Below are the code and all the weights of a small trained network. Each question names an input and a class and asks about switching units off, where a switched-off unit gives its printed mean instead of its output.

import numpy as np


def w(rows, s, z=0):
    codes = np.array(rows[::2]) - 128.0
    scale = np.full(codes.shape[1], s)
    scale[-1] = z or s
    return codes * scale


def f(y):
    return y / 2 * (1 + np.tanh(0.7978845608 * (y + 0.044715 * y**3)))


def log_softmax(a):
    a = a - a.max(-1, keepdims=True)
    return a - np.log(np.exp(a).sum(-1, keepdims=True))


def net(x, mask):
    res = np.array(x, float).reshape(1, 3) / 4 @ E
    y = f(res @ A[0][:, :-1].T + A[0][:, -1])
    res = res + np.where(mask, y, B[0][:, -1]) @ B[0][:, :-1]
    return log_softmax(res[-1] @ U[:, :-1].T + U[:, -1])


A, B = {}, {}
E = w([
[136,44,156],'x0',
[212,120,119],'x1',
[109,95,11],'x2',
],0.011)
A[0] = w([
[138,123,183,71],'neuron 0',
[36,186,136,145],'neuron 1',
[163,124,31,58],'neuron 2',
[122,81,222,103],'neuron 3',
[120,107,43,129],'neuron 4',
[66,131,122,28],'neuron 5',
[19,100,170,128],'neuron 6',
[247,185,170,70],'neuron 7',
[229,151,107,198],'neuron 8',
[126,160,179,83],'neuron 9',
[87,210,206,140],'neuron 10',
[247,53,84,157],'neuron 11',
[72,134,147,1],'neuron 12',
[139,225,175,114],'neuron 13',
[140,2,236,177],'neuron 14',
],0.012,0.0055)
B[0] = w([
[76,11,50,149],'neuron 0',
[138,225,185,186],'neuron 1',
[35,95,117,183],'neuron 2',
[84,129,60,193],'neuron 3',
[56,150,78,196],'neuron 4',
[80,104,161,132],'neuron 5',
[118,222,243,197],'neuron 6',
[13,160,128,192],'neuron 7',
[97,255,219,202],'neuron 8',
[92,104,110,155],'neuron 9',
[105,124,44,211],'neuron 10',
[76,197,163,227],'neuron 11',
[25,82,201,127],'neuron 12',
[95,83,27,188],'neuron 13',
[117,216,56,254],'neuron 14',
],0.0078,0.0098)
U = w([
[12,107,20,54],'0',
[91,173,84,254],'1',
[62,195,241,93],'2',
[200,162,120,245],'3',
[205,56,85,65],'4',
[200,43,99,76],'5',
[235,47,135,58],'6',
[189,21,172,55],'7',
],0.011,0.0087)

Each question gives the input, the list of numbers given to net, and the class t.
The units are the neurons (one row each of A and B). Each row of codes is followed by its name. A weight is (code - 128) times the scale printed after its matrix; where a second scale follows, it is the last column's (A, B and U).
mask holds one flag per neuron, in row order. A switched-off neuron (its flag False) gives its mean, the last column of its row in B, instead of its output. The means were averaged over made-up inputs and are rounded, as every weight is.
A unit's drop is (log p(t) with every unit on - log p(t) with that unit switched off) / (log p(t) with every unit on - log p(t) with every unit switched off).
The circuit of an input: a set's keep is (log p(t) with only the set's units on - log p(t) with every unit switched off) / (log p(t) with every unit on - log p(t) with every unit switched off). Starting from the 12 units with the biggest drops (on a tie, the unit counted first), units are removed one at a time, each time the one whose removal leaves the highest keep (on an exact tie, the one counted first), for as long as the keep stays at least 0.8.
circuit, biggest first: the units of the circuit, biggest drop first
k most important neurons: the k neurons with the biggest drops, biggest first
drop when u is switched off: that unit's drop, to one decimal
input [-4,-5,-6], class 0: circuit, biggest first -> [neuron 13]
input [-5,7,-7], class 0: circuit, biggest first -> [neuron 13; neuron 7]
input [-7,8,5], class 2: circuit, biggest first -> [neuron 8; neuron 11]
input [4,-4,-5], class 0: circuit, biggest first -> [neuron 3; neuron 8]
input [-6,-7,1], class 2: 3 most important neurons -> [neuron 1; neuron 6; neuron 14]
input [3,-6,-7], class 0: circuit, biggest first -> [neuron 10; neuron 3]
input [3,7,-2], class 2: 2 most important neurons -> [neuron 8; neuron 11]
input [8,-4,6], class 1: 2 most important neurons -> [neuron 6; neuron 13]
input [-6,-5,-5], class 1: 2 most important neurons -> [neuron 1; neuron 10]
input [5,7,2], class 2: circuit, biggest first -> [neuron 11; neuron 8]
input [6,-4,-6], class 0: 2 most important neurons -> [neuron 3; neuron 0]
input [3,8,4], class 2: 2 most important neurons -> [neuron 8; neuron 11]
input [8,-7,-7], class 1: 2 most important neurons -> [neuron 6; neuron 14]
input [-6,-7,2], class 2: circuit, biggest first -> [neuron 1]
input [-7,-2,-7], class 0: 2 most important neurons -> [neuron 13; neuron 10]
input [-2,-8,6], class 2: drop when neuron 6 is switched off -> 0.2
input [7,-5,2], class 1: drop when neuron 7 is switched off -> 0.1
input [3,-1,0], class 3: drop when neuron 6 is switched off -> 0.0
